Below is a small trained network, with its code and all its weights. Each question gives an input and a class and asks what happens when units are switched off, that is, made to give their printed mean instead of their output.

import numpy as np


def w(rows, s, z=0):
    codes = np.array(rows[::2]) - 128.0
    scale = np.full(codes.shape[1], s)
    scale[-1] = z or s
    return codes * scale


def norm(h):
    return h / np.sqrt((h * h).mean(-1, keepdims=True) + 1e-5)


def f(y):
    return y / 2 * (1 + np.tanh(0.7978845608 * (y + 0.044715 * y**3)))


def log_softmax(a):
    a = a - a.max(-1, keepdims=True)
    return a - np.log(np.exp(a).sum(-1, keepdims=True))


def net(x, mask):
    res = np.array(x, float).reshape(1, 8) / 4 @ E
    u = 0
    for l in range(2):
        y = f(norm(res) @ A[l][:, :-1].T + A[l][:, -1])
        res = res + np.where(mask[u : u + 12], y, B[l][:, -1]) @ B[l][:, :-1]
        u += 12
    return log_softmax(norm(res)[-1] @ U[:, :-1].T + U[:, -1])


A, B = {}, {}
E = w([
[109,172,136,216,109,51,185,186],'x0',
[161,235,161,129,118,156,1,163],'x1',
[104,121,176,88,53,90,116,117],'x2',
[228,111,152,117,74,246,76,133],'x3',
[109,111,72,91,237,95,77,205],'x4',
[127,169,227,163,194,135,154,47],'x5',
[107,56,69,20,108,112,126,74],'x6',
[161,217,3,126,130,114,152,77],'x7',
],0.0039)
A[0] = w([
[101,74,102,75,127,124,104,55,58],'L0N1',
[84,163,182,134,189,131,120,216,48],'L0N2',
[166,180,173,147,133,170,94,141,10],'L0N3',
[126,177,164,217,90,126,150,204,22],'L0N4',
[113,131,152,99,100,88,13,147,75],'L0N5',
[137,96,88,97,2,123,187,99,17],'L0N6',
[111,226,199,55,109,73,83,148,69],'L0N7',
[112,166,157,232,119,148,130,214,4],'L0N8',
[124,86,239,135,131,166,149,68,7],'L0N9',
[157,75,111,49,138,190,56,167,40],'L0N10',
[153,74,104,60,134,195,29,207,9],'L0N11',
[34,53,106,136,155,30,171,162,31],'L0N12',
],0.006,0.0044)
B[0] = w([
[181,165,160,170,96,144,148,187,163],'L0N1',
[193,132,105,114,47,114,157,110,164],'L0N2',
[93,87,122,118,114,65,185,164,129],'L0N3',
[169,192,146,164,95,193,155,236,168],'L0N4',
[73,175,143,72,91,160,80,152,178],'L0N5',
[196,114,65,97,9,90,100,66,169],'L0N6',
[69,184,144,120,76,106,105,110,174],'L0N7',
[255,154,138,184,93,118,178,185,167],'L0N8',
[126,86,233,165,167,178,133,23,169],'L0N9',
[195,53,88,89,150,137,96,190,220],'L0N10',
[160,36,66,76,178,245,61,193,235],'L0N11',
[108,90,175,38,210,28,240,193,252],'L0N12',
],0.0064,0.0022)
A[1] = w([
[159,98,67,115,17,102,145,63,14],'L1N1',
[176,125,164,117,82,210,109,122,114],'L1N2',
[62,73,136,70,173,29,255,174,38],'L1N3',
[145,95,217,152,157,150,115,42,45],'L1N4',
[106,160,147,180,113,72,177,87,133],'L1N5',
[130,79,86,88,34,112,156,79,13],'L1N6',
[109,165,54,177,195,133,136,78,3],'L1N7',
[137,165,38,127,90,90,106,193,119],'L1N8',
[148,75,87,121,38,113,151,73,22],'L1N9',
[110,198,40,162,194,132,142,77,3],'L1N10',
[151,163,143,254,131,123,108,203,85],'L1N11',
[150,162,44,157,194,130,154,84,9],'L1N12',
],0.0073,0.0056)
B[1] = w([
[137,81,84,100,34,82,174,72,146],'L1N1',
[117,99,95,131,173,83,175,141,199],'L1N2',
[26,199,126,88,251,2,188,182,255],'L1N3',
[45,46,172,197,139,158,193,93,161],'L1N4',
[185,59,91,97,135,176,101,176,185],'L1N5',
[198,118,107,150,66,89,157,101,139],'L1N6',
[169,172,75,186,143,139,61,76,125],'L1N7',
[118,63,179,127,123,140,159,82,191],'L1N8',
[114,102,74,163,75,42,147,74,137],'L1N9',
[201,149,100,204,161,90,93,68,136],'L1N10',
[189,191,143,157,42,160,196,186,178],'L1N11',
[144,182,90,147,199,109,49,92,127],'L1N12',
],0.0089,0.005)
U = w([
[19,222,173,44,64,139,31,117,92],'0',
[154,47,38,97,11,51,188,30,116],'1',
[27,158,121,63,246,8,219,206,182],'2',
[235,224,169,211,34,186,205,241,135],'3',
[181,11,52,14,188,254,32,213,132],'4',
[46,40,248,205,158,228,180,33,98],'5',
[191,203,57,206,203,145,28,32,3],'6',
],0.013,0.0033)

Each question gives the input, the list of numbers given to net, and the class t.
The units are the neurons (one row each of A and B). Each row of codes is followed by its name. A weight is (code - 128) times the scale printed after its matrix; where a second scale follows, it is the last column's (A, B and U).
mask holds one flag per neuron, layer by layer. A switched-off neuron (its flag False) gives its mean, the last column of its row in B, instead of its output. The means were averaged over made-up inputs and are rounded, as every weight is.
A unit's drop is (log p(t) with every unit on - log p(t) with that unit switched off) / (log p(t) with every unit on - log p(t) with every unit switched off).
The circuit of an input: a set's keep is (log p(t) with only the set's units on - log p(t) with every unit switched off) / (log p(t) with every unit on - log p(t) with every unit switched off). Starting from the 12 units with the biggest drops (on a tie, the unit counted first), units are removed one at a time, each time the one whose removal leaves the highest keep (on an exact tie, the one counted first), for as long as the keep stays at least 0.8.
units of the circuit, in order: the units of the circuit, biggest drop first
k most important neurons: the k neurons with the biggest drops, biggest first
k most important neurons of layer l: the k neurons of layer l with the biggest drops, biggest first
drop when u is switched off: that unit's drop, to one decimal
input [2,-2,-5,3,4,-6,3,-3], class 4: units of the circuit, in order : [L0N11]
input [-1,8,5,-7,-7,1,-3,-2], class 0: 2 most important neurons : [L0N7; L0N5]
input [6,-8,4,3,-1,1,1,2], class 1: 4 most important neurons : [L0N6; L1N1; L1N6; L1N9]
input [-7,7,6,6,-4,-2,-7,7], class 4: 2 most important neurons : [L1N3; L1N2]
input [8,-3,7,3,-7,-2,-3,5], class 1: 2 most important neurons : [L0N6; L1N1]
input [1,8,-1,-2,0,-7,-2,-3], class 3: 4 most important neurons : [L0N8; L1N11; L0N4; L1N5]
input [3,-8,7,8,8,-4,1,0], class 4: 2 most important neurons : [L0N11; L0N10]
input [6,4,-6,-4,1,-4,0,-8], class 3: 2 most important neurons : [L0N8; L0N4]
input [-2,-2,-2,-4,-1,7,-8,-8], class 5: 2 most important neurons : [L0N9; L1N4]
input [-1,-5,-3,3,-1,0,-8,-5], class 3: 3 most important neurons : [L1N11; L0N8; L0N4]
input [0,6,-6,-6,-3,6,-5,6], class 3: 3 most important neurons : [L1N11; L0N4; L0N8]
input [-6,6,1,0,8,7,-4,-1], class 4: 2 most important neurons of layer 1 : [L1N3; L1N11]
input [8,-7,2,5,-4,-3,-1,-4], class 1: 2 most important neurons of layer 0 : [L0N6; L0N1]
input [-2,7,6,-8,2,2,-6,4], class 0: most important neuron of layer 0 : [L0N7]
input [3,8,-5,-2,4,0,6,3], class 6: drop when L1N10 is switched off : 0.1
input [3,-5,-3,-3,-6,8,1,6], class 6: drop when L0N12 is switched off : 0.2
input [5,-2,3,-2,-8,1,-4,6], class 3: drop when L0N4 is switched off : 0.7
